Here is a tiny trained network, its code and every weight. The questions are about switching its units off for an input and a class, where a switched-off unit gives its printed mean instead of its output.

import numpy as np


def w(rows, s, z=0):
    codes = np.array(rows[::2]) - 128.0
    scale = np.full(codes.shape[1], s)
    scale[-1] = z or s
    return codes * scale


def f(y):
    return y / 2 * (1 + np.tanh(0.7978845608 * (y + 0.044715 * y**3)))


def log_softmax(a):
    a = a - a.max(-1, keepdims=True)
    return a - np.log(np.exp(a).sum(-1, keepdims=True))


def net(x, mask):
    res = np.array(x, float).reshape(1, 8) / 4 @ E
    y = f(res @ A[0][:, :-1].T + A[0][:, -1])
    res = res + np.where(mask, y, B[0][:, -1]) @ B[0][:, :-1]
    return log_softmax(res[-1] @ U[:, :-1].T + U[:, -1])


A, B = {}, {}
E = w([
[130,129,126,127],'x0',
[172,89,253,50],'x1',
[131,128,128,129],'x2',
[126,128,127,127],'x3',
[130,131,128,131],'x4',
[133,128,128,127],'x5',
[127,127,128,128],'x6',
[44,243,162,95],'x7',
],0.0069)
A[0] = w([
[132,127,127,130,86],'N0',
[79,126,138,119,66],'N1',
[134,110,178,102,145],'N2',
[128,129,125,128,168],'N3',
[123,244,155,124,29],'N4',
[200,127,124,164,3],'N5',
[143,131,154,126,133],'N6',
[137,116,168,109,144],'N7',
[116,166,1,158,113],'N8',
[156,22,85,127,21],'N9',
[125,137,99,128,133],'N10',
[136,118,165,115,126],'N11',
[131,130,128,128,183],'N12',
[143,100,228,88,151],'N13',
[87,178,136,92,65],'N14',
],0.018,0.0014)
B[0] = w([
[118,122,126,109,126],'N0',
[133,106,144,110,140],'N1',
[118,175,81,146,188],'N2',
[140,130,123,119,131],'N3',
[149,9,211,120,216],'N4',
[123,86,162,105,166],'N5',
[100,154,119,113,144],'N6',
[114,162,87,141,172],'N7',
[131,252,46,131,250],'N8',
[123,15,240,117,241],'N9',
[124,148,112,138,141],'N10',
[110,159,95,140,163],'N11',
[128,133,129,116,132],'N12',
[131,223,48,140,255],'N13',
[162,35,180,138,188],'N14',
],0.018,0.0092)
U = w([
[89,255,10,128,248],'0',
[118,22,229,109,8],'1',
],0.0059,1.5e-05)

Each question gives the input, the list of numbers given to net, and the class t.
The units are the neurons (one row each of A and B). Each row of codes is followed by its name. A weight is (code - 128) times the scale printed after its matrix; where a second scale follows, it is the last column's (A, B and U).
mask holds one flag per neuron, in row order. A switched-off neuron (its flag False) gives its mean, the last column of its row in B, instead of its output. The means were averaged over made-up inputs and are rounded, as every weight is.
A unit's drop is (log p(t) with every unit on - log p(t) with that unit switched off) / (log p(t) with every unit on - log p(t) with every unit switched off).
The circuit of an input: a set's keep is (log p(t) with only the set's units on - log p(t) with every unit switched off) / (log p(t) with every unit on - log p(t) with every unit switched off). Starting from the 12 units with the biggest drops (on a tie, the unit counted first), units are removed one at a time, each time the one whose removal leaves the highest keep (on an exact tie, the one counted first), for as long as the keep stays at least 0.8.
units of the circuit, in order: the units of the circuit, biggest drop first
top k neurons: the k neurons with the biggest drops, biggest first
drop of u: that unit's drop, to one decimal
input [-6,7,0,-4,5,-3,-3,6], class 0: units of the circuit, in order : N13
input [-7,-6,0,-8,-4,-6,-1,-7], class 1: top 3 neurons : N9, N13, N5
input [1,-3,3,8,-2,-2,-5,4], class 1: top 2 neurons : N13, N4
input [-3,3,2,-6,-6,-1,2,-3], class 0: top 2 neurons : N4, N14
input [-4,6,-5,-5,-6,0,-6,-6], class 0: top 3 neurons : N13, N4, N2
input [-6,-7,-7,-1,-5,-2,-4,-8], class 1: top 2 neurons : N9, N13
input [-2,-5,6,-3,7,-3,3,-6], class 1: top 2 neurons : N9, N13
input [-1,-3,6,-1,4,-3,-7,-7], class 1: drop of N9 : 0.4
input [-6,8,-5,2,-8,0,-2,-7], class 0: drop of N13 : 2.1
input [-5,7,3,5,0,2,7,-6], class 0: drop of N13 : 1.9
input [2,4,-3,8,-6,7,3,-3], class 0: drop of N4 : 0.2
